Below are the code and all the weights of a small trained network. Each question names an input and a class and asks about switching units off, where a switched-off unit gives its printed mean instead of its output.

import numpy as np


def w(rows, s, z=0):
    codes = np.array(rows[::2]) - 128.0
    scale = np.full(codes.shape[1], s)
    scale[-1] = z or s
    return codes * scale


def norm(h):
    return h / np.sqrt((h * h).mean(-1, keepdims=True) + 1e-5)


def f(y):
    return y / 2 * (1 + np.tanh(0.7978845608 * (y + 0.044715 * y**3)))


def log_softmax(a):
    a = a - a.max(-1, keepdims=True)
    return a - np.log(np.exp(a).sum(-1, keepdims=True))


def net(x, mask):
    res = np.array(x, float).reshape(1, 3) / 4 @ E
    u = 0
    for l in range(4):
        y = f(norm(res) @ A[l][:, :-1].T + A[l][:, -1])
        res = res + np.where(mask[u : u + 5], y, B[l][:, -1]) @ B[l][:, :-1]
        u += 5
    return log_softmax(norm(res)[-1] @ U[:, :-1].T + U[:, -1])


A, B = {}, {}
E = w([
[244,219,84,124],'x0',
[254,21,162,165],'x1',
[249,189,156,95],'x2',
],0.0063)
A[0] = w([
[251,247,120,153,92],'0.n1',
[255,65,186,133,2],'0.n2',
[162,98,187,110,100],'0.n3',
[11,128,185,98,235],'0.n4',
[102,60,69,236,25],'0.n5',
],0.0058,0.00065)
B[0] = w([
[118,229,20,201,253],'0.n1',
[182,193,204,88,241],'0.n2',
[14,74,184,169,153],'0.n3',
[138,193,114,46,214],'0.n4',
[115,29,7,1,168],'0.n5',
],0.0078,0.0036)
A[1] = w([
[160,202,140,72,212],'1.n1',
[87,240,170,174,255],'1.n2',
[142,225,147,2,71],'1.n3',
[90,119,68,93,209],'1.n4',
[51,22,213,230,65],'1.n5',
],0.0073,0.002)
B[1] = w([
[142,20,98,192,225],'1.n1',
[165,76,112,54,253],'1.n2',
[53,144,122,1,222],'1.n3',
[164,68,81,114,191],'1.n4',
[174,175,43,161,164],'1.n5',
],0.0064,0.0044)
A[2] = w([
[17,129,176,136,134],'2.n1',
[192,74,219,109,254],'2.n2',
[153,85,73,102,138],'2.n3',
[51,119,121,173,77],'2.n4',
[115,248,149,111,55],'2.n5',
],0.011,0.0005)
B[2] = w([
[127,254,144,76,178],'2.n1',
[113,98,214,225,252],'2.n2',
[134,112,140,172,223],'2.n3',
[158,110,102,76,132],'2.n4',
[172,55,88,198,207],'2.n5',
],0.0094,0.0041)
A[3] = w([
[40,88,131,177,218],'3.n1',
[145,140,253,217,197],'3.n2',
[61,139,135,101,134],'3.n3',
[122,154,10,51,250],'3.n4',
[191,99,206,238,147],'3.n5',
],0.0079,0.0016)
B[3] = w([
[168,168,99,116,148],'3.n1',
[9,75,143,141,202],'3.n2',
[132,145,143,106,145],'3.n3',
[135,148,183,139,255],'3.n4',
[98,150,157,133,220],'3.n5',
],0.014,0.007)
U = w([
[81,59,193,235,134],'0',
[147,9,42,120,2],'1',
[224,183,69,208,182],'2',
[102,177,133,48,224],'3',
],0.014,0.0029)

Each question gives the input, the list of numbers given to net, and the class t.
The units are the neurons (one row each of A and B). Each row of codes is followed by its name. A weight is (code - 128) times the scale printed after its matrix; where a second scale follows, it is the last column's (A, B and U).
mask holds one flag per neuron, layer by layer. A switched-off neuron (its flag False) gives its mean, the last column of its row in B, instead of its output. The means were averaged over made-up inputs and are rounded, as every weight is.
A unit's drop is (log p(t) with every unit on - log p(t) with that unit switched off) / (log p(t) with every unit on - log p(t) with every unit switched off).
The circuit of an input: a set's keep is (log p(t) with only the set's units on - log p(t) with every unit switched off) / (log p(t) with every unit on - log p(t) with every unit switched off). Starting from the 12 units with the biggest drops (on a tie, the unit counted first), units are removed one at a time, each time the one whose removal leaves the highest keep (on an exact tie, the one counted first), for as long as the keep stays at least 0.8.
units of the circuit, in order: the units of the circuit, biggest drop first
unit that matters most: the unit with the biggest drop
k most important neurons: the k neurons with the biggest drops, biggest first
k most important neurons of layer l: the k neurons of layer l with the biggest drops, biggest first
drop of u: that unit's drop, to one decimal
input [-5,5,-3], class 1: unit that matters most	1.n5
input [2,-7,4], class 2: 2 most important neurons of layer 0	0.n1, 0.n5
input [-1,7,-8], class 1: units of the circuit, in order	0.n5, 3.n2
input [2,5,8], class 0: units of the circuit, in order	3.n2, 2.n2
input [3,-7,2], class 2: 4 most important neurons	2.n5, 3.n2, 0.n5, 0.n1
input [-8,3,-4], class 1: 3 most important neurons	0.n5, 1.n3, 0.n2
input [-6,8,-7], class 1: 2 most important neurons	0.n5, 1.n5
input [5,0,-7], class 1: 2 most important neurons	0.n5, 0.n1
input [-8,3,-2], class 1: 3 most important neurons	0.n5, 1.n3, 1.n5
input [4,-2,-8], class 3: 2 most important neurons of layer 3	3.n4, 3.n2
input [-1,0,-4], class 3: 2 most important neurons of layer 1	1.n1, 1.n2
input [5,-1,-3], class 2: drop of 3.n2	0.1
input [0,-2,8], class 2: drop of 0.n1	4.6
input [1,2,-6], class 1: units of the circuit, in order	0.n5
input [3,3,-5], class 1: drop of 2.n5	0.0
